Here is a tiny trained network, its code and every weight. The questions are about switching its units off for an input and a class, where a switched-off unit gives its printed mean instead of its output.

import numpy as np


def w(rows, s, z=0):
    codes = np.array(rows[::2]) - 128.0
    scale = np.full(codes.shape[1], s)
    scale[-1] = z or s
    return codes * scale


def f(y):
    return y / 2 * (1 + np.tanh(0.7978845608 * (y + 0.044715 * y**3)))


def log_softmax(a):
    a = a - a.max(-1, keepdims=True)
    return a - np.log(np.exp(a).sum(-1, keepdims=True))


def net(x, mask):
    res = np.array(x, float).reshape(1, 2) / 4 @ E
    y = f(res @ A[0][:, :-1].T + A[0][:, -1])
    res = res + np.where(mask, y, B[0][:, -1]) @ B[0][:, :-1]
    return log_softmax(res[-1] @ U[:, :-1].T + U[:, -1])


A, B = {}, {}
E = w([
[63,255,115,135,159],'x0',
[170,166,150,69,211],'x1',
],0.015)
A[0] = w([
[48,103,52,246,34,68],'N0',
[64,171,103,108,144,67],'N1',
[116,155,174,150,108,253],'N2',
[98,126,71,127,164,151],'N3',
[83,182,107,98,121,159],'N4',
[149,189,139,163,96,108],'N5',
[177,90,170,113,112,110],'N6',
[136,157,107,115,194,111],'N7',
[106,127,136,162,69,112],'N8',
[110,187,146,176,109,87],'N9',
[144,127,146,173,142,132],'N10',
[217,41,163,139,97,225],'N11',
[141,59,109,140,151,96],'N12',
[99,93,33,179,90,131],'N13',
[191,70,127,181,143,108],'N14',
[208,101,108,98,104,101],'N15',
[195,51,48,88,137,114],'N16',
[186,145,130,4,192,113],'N17',
[169,92,119,119,100,115],'N18',
[101,158,92,126,123,148],'N19',
],0.013)
B[0] = w([
[169,78,216,75,108,204],'N0',
[67,184,179,61,6,155],'N1',
[119,135,95,227,225,200],'N2',
[134,116,166,196,118,146],'N3',
[115,108,143,202,105,178],'N4',
[98,142,115,118,108,143],'N5',
[100,113,184,151,106,166],'N6',
[127,103,176,132,87,158],'N7',
[166,127,146,105,109,155],'N8',
[96,164,145,103,85,151],'N9',
[122,144,109,103,142,130],'N10',
[113,120,124,191,174,252],'N11',
[87,134,143,117,82,159],'N12',
[185,96,142,86,139,177],'N13',
[79,188,141,142,95,173],'N14',
[80,143,169,148,63,164],'N15',
[114,154,139,153,111,188],'N16',
[177,43,198,63,114,194],'N17',
[97,166,127,133,95,162],'N18',
[124,141,169,173,135,156],'N19',
],0.013,0.021)
U = w([
[27,148,175,177,83,82],'0',
[194,51,197,85,112,150],'1',
[128,97,109,228,251,253],'2',
[127,104,81,75,145,73],'3',
[131,125,94,92,136,80],'4',
[150,115,36,101,116,78],'5',
[118,125,119,85,135,77],'6',
],0.015,0.0072)

Each question gives the input, the list of numbers given to net, and the class t.
The units are the neurons (one row each of A and B). Each row of codes is followed by its name. A weight is (code - 128) times the scale printed after its matrix; where a second scale follows, it is the last column's (A, B and U).
mask holds one flag per neuron, in row order. A switched-off neuron (its flag False) gives its mean, the last column of its row in B, instead of its output. The means were averaged over made-up inputs and are rounded, as every weight is.
A unit's drop is (log p(t) with every unit on - log p(t) with that unit switched off) / (log p(t) with every unit on - log p(t) with every unit switched off).
The circuit of an input: a set's keep is (log p(t) with only the set's units on - log p(t) with every unit switched off) / (log p(t) with every unit on - log p(t) with every unit switched off). Starting from the 12 units with the biggest drops (on a tie, the unit counted first), units are removed one at a time, each time the one whose removal leaves the highest keep (on an exact tie, the one counted first), for as long as the keep stays at least 0.8.
circuit, biggest first: the units of the circuit, biggest drop first
top k neurons: the k neurons with the biggest drops, biggest first
drop when u is switched off: that unit's drop, to one decimal
input [5,6], class 1: circuit, biggest first : (N17)
input [0,-4], class 1: top 2 neurons : (N0, N11)
input [3,2], class 2: circuit, biggest first : (N15, N14)
input [-7,-7], class 0: top 2 neurons : (N14, N11)
input [-2,3], class 2: circuit, biggest first : (N0, N1)
input [-3,-4], class 1: top 2 neurons : (N0, N13)
input [2,4], class 1: top 3 neurons : (N11, N17, N7)
input [-4,4], class 0: top 2 neurons : (N0, N13)
input [0,3], class 2: top 2 neurons : (N0, N1)
input [1,3], class 2: top 3 neurons : (N0, N1, N13)
input [-6,-5], class 0: top 2 neurons : (N14, N17)
input [-5,-4], class 0: top 2 neurons : (N17, N14)
input [-6,-8], class 1: top 2 neurons : (N0, N13)
input [5,-7], class 1: circuit, biggest first : (N0)
input [5,-8], class 1: drop when N0 is switched off : 0.5
input [-2,-1], class 2: drop when N19 is switched off : 0.0
input [0,-6], class 1: drop when N0 is switched off : 0.3
